Below are the code and all the weights of a small trained network. Each question names an input and a class and asks about switching units off, where a switched-off unit gives its printed mean instead of its output.

import numpy as np


def w(rows, s, z=0):
    codes = np.array(rows[::2]) - 128.0
    scale = np.full(codes.shape[1], s)
    scale[-1] = z or s
    return codes * scale


def f(y):
    return np.maximum(y, 0)


def log_softmax(a):
    a = a - a.max(-1, keepdims=True)
    return a - np.log(np.exp(a).sum(-1, keepdims=True))


def net(x, mask):
    res = np.array(x, float).reshape(1, 5) / 4 @ E
    y = f(res @ A[0][:, :-1].T + A[0][:, -1])
    res = res + np.where(mask, y, B[0][:, -1]) @ B[0][:, :-1]
    return log_softmax(res[-1] @ U[:, :-1].T + U[:, -1])


A, B = {}, {}
E = w([
[119,117,133,128,102,99,125,132,136,142,101],'x0',
[202,111,102,146,148,140,34,120,255,60,109],'x1',
[189,72,179,109,214,155,125,204,114,200,113],'x2',
[106,129,52,231,128,103,90,202,115,128,168],'x3',
[112,132,132,157,165,125,169,115,156,127,108],'x4',
],0.013)
A[0] = w([
[86,140,139,121,128,114,185,143,70,187,141,177],'neuron 0',
[119,75,67,224,160,127,117,181,97,121,110,6],'neuron 1',
[152,87,210,50,106,167,160,86,155,118,80,37],'neuron 2',
[151,50,113,98,213,144,104,161,144,248,115,80],'neuron 3',
[175,65,192,139,167,163,109,175,105,168,120,88],'neuron 4',
[153,119,135,113,102,105,157,80,125,100,139,113],'neuron 5',
[170,86,115,135,157,118,73,107,167,79,103,164],'neuron 6',
[208,99,90,124,142,105,93,118,221,116,127,169],'neuron 7',
[143,141,160,45,169,126,121,64,124,123,90,6],'neuron 8',
[161,100,112,142,131,146,93,143,166,87,120,168],'neuron 9',
[67,170,73,159,61,119,122,4,132,81,163,115],'neuron 10',
[81,136,134,122,112,119,210,144,36,180,182,178],'neuron 11',
[101,121,70,191,127,95,105,218,124,127,158,58],'neuron 12',
],0.011,0.0026)
B[0] = w([
[213,89,178,141,96,116,141,92,169,82,144,210],'neuron 0',
[88,192,75,81,113,86,77,77,101,177,159,208],'neuron 1',
[20,156,38,103,183,85,72,77,73,146,190,209],'neuron 2',
[184,168,97,140,134,170,83,207,114,156,55,226],'neuron 3',
[160,129,155,154,173,232,117,219,102,163,61,210],'neuron 4',
[74,191,103,113,148,123,109,154,124,155,122,160],'neuron 5',
[106,15,150,151,111,126,186,129,204,63,126,219],'neuron 6',
[158,81,155,126,82,172,174,87,161,70,145,240],'neuron 7',
[86,120,52,71,201,83,72,107,125,185,176,187],'neuron 8',
[96,32,152,135,109,160,173,74,153,93,155,202],'neuron 9',
[171,190,135,160,122,206,109,229,64,180,1,251],'neuron 10',
[146,44,204,155,59,73,197,86,218,50,149,239],'neuron 11',
[33,170,81,42,186,51,90,73,86,220,190,221],'neuron 12',
],0.0089,0.018)
U = w([
[143,48,193,122,67,145,154,102,165,80,150,164],'0',
[145,172,162,125,118,188,113,227,81,155,9,230],'1',
[61,168,123,77,169,116,96,87,82,167,223,2],'2',
],0.011,0.00065)

Each question gives the input, the list of numbers given to net, and the class t.
The units are the neurons (one row each of A and B). Each row of codes is followed by its name. A weight is (code - 128) times the scale printed after its matrix; where a second scale follows, it is the last column's (A, B and U).
mask holds one flag per neuron, in row order. A switched-off neuron (its flag False) gives its mean, the last column of its row in B, instead of its output. The means were averaged over made-up inputs and are rounded, as every weight is.
A unit's drop is (log p(t) with every unit on - log p(t) with that unit switched off) / (log p(t) with every unit on - log p(t) with every unit switched off).
unit that matters most: the unit with the biggest drop
top k neurons: the k neurons with the biggest drops, biggest first
drop of u: that unit's drop, to one decimal
input [8,-4,-5,0,7], class 1: unit that matters most	neuron 10
input [-4,5,-5,6,-2], class 2: top 3 neurons	(neuron 12; neuron 11; neuron 1)
input [-7,6,-7,-8,-1], class 2: top 2 neurons	(neuron 2; neuron 8)
input [1,-2,-6,-7,-1], class 2: top 3 neurons	(neuron 2; neuron 8; neuron 3)
input [8,-4,5,6,3], class 2: top 3 neurons	(neuron 12; neuron 10; neuron 1)
input [8,-7,7,-5,-1], class 0: top 3 neurons	(neuron 11; neuron 10; neuron 0)
input [7,3,-7,-7,6], class 1: top 3 neurons	(neuron 10; neuron 12; neuron 1)
input [-2,1,2,-1,-2], class 1: top 2 neurons	(neuron 11; neuron 12)
input [3,5,-4,7,-3], class 2: top 3 neurons	(neuron 12; neuron 11; neuron 1)
input [7,3,5,6,-2], class 2: top 3 neurons	(neuron 12; neuron 10; neuron 1)
input [-5,2,3,-5,0], class 2: top 2 neurons	(neuron 10; neuron 2)
input [-2,6,2,8,6], class 2: top 2 neurons	(neuron 12; neuron 1)
input [-6,-3,2,1,3], class 0: top 2 neurons	(neuron 10; neuron 11)
input [-3,8,6,7,5], class 0: top 2 neurons	(neuron 7; neuron 6)
input [-4,-8,-2,4,1], class 0: unit that matters most	neuron 11
input [-8,-7,6,6,-8], class 0: drop of neuron 11	2.8
input [7,-3,-5,-8,7], class 2: drop of neuron 2	0.7
input [6,4,-2,-7,-6], class 2: drop of neuron 2	0.3
